Read these off the table that follows.
1) The 3rd entry on the main diagonal?
2) The entry just right of the smallest entry?
3) The 2nd entry in reading order?
4) The last entry of the largest entry's row?
5) The second largest entry?
6) The entry directly below the smallest entry?
7) The first entry in reading order?
8) The first entry on the diagonal from the top-right corner?
[[123 138 113 104 119 106 119 116 114 130 130 124 118 129 127 136]
 [137 119 139 146 139 145 128 129 128 124 128 131 140 134 128 129]
 [125 128 130 128 125 129 134 132 133 132 122 132 128 128 132 127]
 [137 125 129 132 137 131 117 118 114 124 132 127 136 136 125 137]
 [126 131 124 130 129 125 126 134 137 120 144 115 118 114 119 114]
 [131 130 122 121 130 121 118 118 114 126 132 125 128 132 125 136]
 [136 127 126 127 135 127 115 115 110 124 133 126 134 136 125 139]
 [128 131 123 119 126 120 123 120 118 130 127 129 127 132 129 135]
 [125 133 121 126 129 121 123 132 135 119 146 112 116 113 117 115]
 [124 127 132 129 123 132 138 134 136 134 118 135 129 129 134 127]
 [125 126 134 139 128 136 138 143 148 125 132 124 125 117 126 113]
 [135 123 134 144 140 140 124 131 131 118 140 121 133 124 120 121]
 [117 131 126 112 111 120 142 129 131 145 103 144 126 136 143 136]
 [117 130 131 131 120 130 145 147 154 131 126 127 119 114 130 110]]
1) 130
2) 144
3) 138
4) 110
5) 148
6) 126
7) 123
8) 136

Questions about the row below.
1) Read off the entry just left of 130.
2) Read off the entry just left of 126.
[128 136 119 132 108 130 107 106 117 126]
1) 108
2) 117

Read these off the matrix that follows.
1) Give the entry in the top-right corner.
2) Give the entry in the bottom-left corner.
3) Give the top-left entry.
4) Give the entry just right of 125.
5) Give the last entry, reading row by row.
[[123 100 123 129 139 111]
 [153 128 125 128 113 130]]
1) 111
2) 153
3) 123
4) 128
5) 130

Questions about the matrix below. Counting starts at 1.
1) What is the entry in row 3 and column 1?
2) What is the top-left entry?
3) What is the entry in row 3 and column 3?
4) What is the bottom-right entry?
5) What is the top-right entry?
6) What is the entry at row 3, column 2?
7) What is the entry just right of 121?
8) What is the entry in row 1 and column 2?
[[137 116 115 131 132]
 [118 115 120 122 123]
 [106 115 122 131 116]
 [140 132 128 134 134]
 [108 122 128 129 117]
 [110 118 122 143 116]
 [120 112 115 137 122]
 [104 123 128 141 114]
 [135 120 121 117 134]
 [103 117 123 139 113]
 [139 116 115 129 133]
 [109 128 130 143 117]]
1) 106
2) 137
3) 122
4) 117
5) 132
6) 115
7) 117
8) 116

X = ((112, 140, 123, 115, 125, 121, 129, 113, 133, 144, 125, 131, 136, 136, 126, 125), (143, 128, 118, 133, 139, 116, 128, 126, 134, 128, 123, 126, 124, 112, 114, 138), (117, 142, 122, 122, 129, 119, 129, 108, 132, 144, 124, 129, 131, 131, 128, 127), (150, 118, 130, 140, 133, 129, 127, 139, 124, 114, 131, 128, 122, 116, 125, 132), (148, 118, 127, 138, 135, 124, 128, 139, 128, 117, 126, 124, 119, 116, 122, 136), (142, 121, 140, 139, 128, 144, 130, 133, 118, 115, 135, 125, 121, 121, 141, 121), (124, 135, 114, 121, 133, 111, 127, 122, 139, 138, 118, 127, 127, 125, 114, 137), (124, 119, 120, 123, 129, 116, 124, 146, 138, 126, 123, 130, 129, 132, 108, 141), (127, 115, 139, 130, 122, 143, 126, 146, 121, 117, 137, 128, 131, 136, 137, 123))
The largest entry?
A: 150
The entry just right of the largest entry?
A: 118

Read these off the table that follows. Counting starts at 1.
1) Give the top-left entry.
2) Give the entry in row 2 and column 1.
3) Give the entry just left of the smallest entry.
4) Give the entry in the top-right corner.
5) Give the entry directly below the smallest entry.
6) Give the entry just left of the largest entry.
7) Give the entry at row 3, column 1.
8) Give the entry in row 2 and column 2.
[[129 125 141 121 127 130 122 119 123 133 118 135]
 [124 113 128 146 126 122 120 132 134 117 128 128]
 [135 134 126 119 123 136 132 129 123 136 120 136]
 [123 125 140 130 137 129 121 119 113 115 139 127]
 [128 127 141 123 129 138 122 120 107 123 132 135]
 [127 114 129 150 134 125 123 134 123 103 141 130]
 [126 124 133 134 136 125 123 125 124 117 136 128]
 [122 123 141 123 126 127 123 118 125 131 122 129]]
1) 129
2) 124
3) 123
4) 135
5) 117
6) 129
7) 135
8) 113
